Here is a tiny trained network, its code and every weight. The questions are about switching its units off for an input and a target symbol, where a switched-off unit gives its printed mean instead of its output.

import numpy as np


def w(rows, s, z=0):
    codes = np.array(rows[::2]) - 128.0
    scale = np.full(codes.shape[1], s)
    scale[-1] = z or s
    return codes * scale


def norm(h):
    return h / np.sqrt((h * h).mean(-1, keepdims=True) + 1e-5)


def f(y):
    return y / 2 * (1 + np.tanh(0.7978845608 * (y + 0.044715 * y**3)))


def softmax(a):
    e = np.exp(a - a.max(-1, keepdims=True))
    return e / e.sum(-1, keepdims=True)


def log_softmax(a):
    a = a - a.max(-1, keepdims=True)
    return a - np.log(np.exp(a).sum(-1, keepdims=True))


def net(x, mask):
    ids = ['αβγδεζθμπσφψ'.index(c) for c in x.split()]
    T = len(ids)
    res = E[ids] + P[:T]
    u = 0
    for l in range(3):
        r = norm(res)
        for j in range(2):
            rows = slice(2 * j, 2 * j + 2)
            q, k, v = (r @ M[l][rows].T for M in (Q, K, V))
            z = softmax(np.where(np.tri(T) > 0, q @ k.T / 2**0.5, -1e9)) @ v
            o = O[l][rows]
            res = res + np.where(mask[u + j], z, o[:, -1]) @ o[:, :-1]
        u += 2
        y = f(norm(res) @ A[l][:, :-1].T + A[l][:, -1])
        res = res + np.where(mask[u : u + 4], y, B[l][:, -1]) @ B[l][:, :-1]
        u += 4
    return log_softmax(norm(res)[-1] @ U[:, :-1].T + U[:, -1])


Q, K, V, O, A, B = {}, {}, {}, {}, {}, {}
E = w([
[79,187,174,66],'α',
[158,118,181,76],'β',
[171,132,171,61],'γ',
[125,94,174,144],'δ',
[124,93,177,125],'ε',
[164,143,195,116],'ζ',
[88,158,151,3],'θ',
[101,155,105,83],'μ',
[128,65,185,80],'π',
[173,172,108,117],'σ',
[108,95,112,40],'φ',
[45,121,96,148],'ψ',
],0.026)
P = w([
[255,32,27,44],'0',
[173,158,157,99],'1',
[98,232,203,132],'2',
[86,221,198,112],'3',
[78,195,184,98],'4',
[90,156,166,100],'5',
[118,105,99,107],'6',
[155,84,98,102],'7',
[186,67,131,53],'8',
],0.0055)
Q[0] = w([
[79,104,68,163],'L0H0',
[96,113,255,141],'L0H0',
[70,192,50,84],'L0H1',
[189,179,84,72],'L0H1',
],0.0079)
K[0] = w([
[52,52,77,248],'L0H0',
[191,179,8,112],'L0H0',
[175,191,127,206],'L0H1',
[255,147,126,64],'L0H1',
],0.0063)
V[0] = w([
[197,101,141,149],'L0H0',
[135,153,85,90],'L0H0',
[88,85,255,78],'L0H1',
[98,162,147,124],'L0H1',
],0.0079)
O[0] = w([
[103,138,213,39,152],'L0H0',
[92,174,254,120,153],'L0H0',
[168,129,101,153,255],'L0H1',
[172,39,178,51,135],'L0H1',
],0.0076,0.0068)
A[0] = w([
[102,207,137,107,79],'L0N0',
[2,53,226,116,238],'L0N1',
[111,46,138,122,8],'L0N2',
[213,49,72,51,77],'L0N3',
],0.0066,0.0013)
B[0] = w([
[129,51,153,149,166],'L0N0',
[160,121,18,254,254],'L0N1',
[156,90,111,167,123],'L0N2',
[83,211,135,158,204],'L0N3',
],0.0088,0.0031)
Q[1] = w([
[87,99,151,42],'L1H0',
[141,254,137,117],'L1H0',
[216,148,183,99],'L1H1',
[138,143,48,58],'L1H1',
],0.0079)
K[1] = w([
[143,109,232,60],'L1H0',
[2,77,197,131],'L1H0',
[131,190,53,148],'L1H1',
[117,110,129,122],'L1H1',
],0.0083)
V[1] = w([
[168,108,60,104],'L1H0',
[135,236,203,147],'L1H0',
[70,62,254,101],'L1H1',
[166,165,75,86],'L1H1',
],0.0082)
O[1] = w([
[101,168,116,119,94],'L1H0',
[120,184,26,162,254],'L1H0',
[146,56,170,6,180],'L1H1',
[104,195,141,186,179],'L1H1',
],0.014,0.0046)
A[1] = w([
[77,112,200,185,128],'L1N0',
[177,146,159,159,135],'L1N1',
[176,138,94,116,4],'L1N2',
[2,178,65,109,47],'L1N3',
],0.0096,0.0041)
B[1] = w([
[70,122,149,187,130],'L1N0',
[159,108,34,75,251],'L1N1',
[115,56,158,149,105],'L1N2',
[116,106,220,2,198],'L1N3',
],0.0095,0.0028)
Q[2] = w([
[215,195,138,168],'L2H0',
[148,251,138,95],'L2H0',
[130,203,102,81],'L2H1',
[165,170,116,102],'L2H1',
],0.015)
K[2] = w([
[252,174,137,203],'L2H0',
[145,220,211,159],'L2H0',
[91,113,110,71],'L2H1',
[129,129,21,142],'L2H1',
],0.012)
V[2] = w([
[142,161,113,144],'L2H0',
[156,94,143,175],'L2H0',
[7,50,56,68],'L2H1',
[133,118,126,73],'L2H1',
],0.014)
O[2] = w([
[221,98,227,151,183],'L2H0',
[163,88,50,23,69],'L2H0',
[97,120,255,175,4],'L2H1',
[183,123,78,162,251],'L2H1',
],0.0078,0.0044)
A[2] = w([
[146,189,1,23,189],'L2N0',
[178,238,191,238,152],'L2N1',
[13,179,34,158,225],'L2N2',
[38,158,168,33,3],'L2N3',
],0.0077,0.0029)
B[2] = w([
[55,136,163,151,254],'L2N0',
[120,101,122,167,194],'L2N1',
[246,82,224,217,145],'L2N2',
[58,237,150,110,149],'L2N3',
],0.012,0.0084)
U = w([
[26,169,177,108,251],'α',
[73,158,134,84,161],'β',
[109,161,114,88,17],'γ',
[119,93,127,82,88],'δ',
[113,118,116,98,5],'ε',
[208,147,37,9,89],'ζ',
[204,89,141,78,134],'θ',
[166,111,140,117,19],'μ',
[181,67,179,33,139],'π',
[112,203,54,235,162],'σ',
[164,92,175,154,142],'φ',
[88,49,230,205,165],'ψ',
],0.012,0.0028)

Each question gives the input, a string of symbols that net reads in full, and the target symbol t.
The units are the heads (2 rows each of Q, K, V and O) and the neurons (one row each of A and B). Each row of codes is followed by its name. A weight is (code - 128) times the scale printed after its matrix; where a second scale follows, it is the last column's (O, A, B and U).
mask holds one flag per unit, layer by layer, with each layer's heads first. A switched-off unit (its flag False) gives its mean, the last column of its rows in O or B, instead of its output. The means were averaged over made-up inputs and are rounded, as every weight is.
A unit's drop is (log p(t) with every unit on - log p(t) with that unit switched off) / (log p(t) with every unit on - log p(t) with every unit switched off).
The circuit of an input: a set's keep is (log p(t) with only the set's units on - log p(t) with every unit switched off) / (log p(t) with every unit on - log p(t) with every unit switched off). Starting from the 12 units with the biggest drops (on a tie, the unit counted first), units are removed one at a time, each time the one whose removal leaves the highest keep (on an exact tie, the one counted first), for as long as the keep stays at least 0.8.
units of the circuit, in order: the units of the circuit, biggest drop first
unit that matters most: the unit with the biggest drop
k most important neurons: the k neurons with the biggest drops, biggest first
top k neurons in layer l: the k neurons of layer l with the biggest drops, biggest first
which heads matter: for each layer, one digit per head in row order, 1 if its drop is at least 0.15 and else 0, layers parted by /
drop when u is switched off: that unit's drop, to one decimal
input φ ζ ζ σ σ σ ψ γ β, target ψ: which heads matter	00 / 00 / 01
input γ σ θ ζ ε, target ζ: which heads matter	11 / 01 / 10
input ζ μ ζ σ μ π σ δ β, target σ: which heads matter	00 / 01 / 00
input β π θ ψ θ σ, target ψ: which heads matter	00 / 00 / 01
input ζ ζ γ β, target ζ: units of the circuit, in order	L2H1
input ζ σ σ θ δ, target σ: which heads matter	00 / 00 / 00
input ζ ζ σ μ ζ ζ β, target ζ: units of the circuit, in order	L1N3, L2H1
input ζ σ π, target σ: which heads matter	00 / 10 / 00
input σ θ ψ ζ ζ ζ ζ ζ, target ζ: units of the circuit, in order	L1N1, L2N2
input θ ζ θ ζ δ β ζ δ, target ζ: which heads matter	00 / 00 / 00
input ζ α σ γ, target σ: which heads matter	00 / 11 / 00
input γ ζ ε, target ζ: which heads matter	00 / 00 / 00
input ζ ζ σ ζ ζ, target σ: 2 most important neurons	L2N0, L1N3
input ψ δ π ζ σ ζ ζ π, target ζ: unit that matters most	L2H0
input π π ζ θ ζ π ζ, target π: which heads matter	00 / 01 / 00
input θ δ θ ζ ζ σ γ, target σ: which heads matter	10 / 01 / 00
input ψ μ ζ, target ψ: which heads matter	01 / 00 / 01
input ζ ζ δ θ π ψ β, target ψ: 2 most important neurons	L0N3, L0N1
input μ σ ψ φ ζ, target ψ: 2 most important neurons	L2N1, L0N1
input θ σ ψ, target ψ: most important neuron	L2N2
input ζ ζ φ ψ ζ ψ ζ ζ θ, target α: 2 most important neurons	L2N3, L1N1
input ζ σ ζ, target σ: top 2 neurons in layer 2	L2N0, L2N1
input β β ζ δ, target ζ: drop when L0H1 is switched off	0.1
input δ δ π φ, target α: drop when L0N1 is switched off	0.0
input ζ ζ σ δ ζ β φ, target α: drop when L1N3 is switched off	0.5
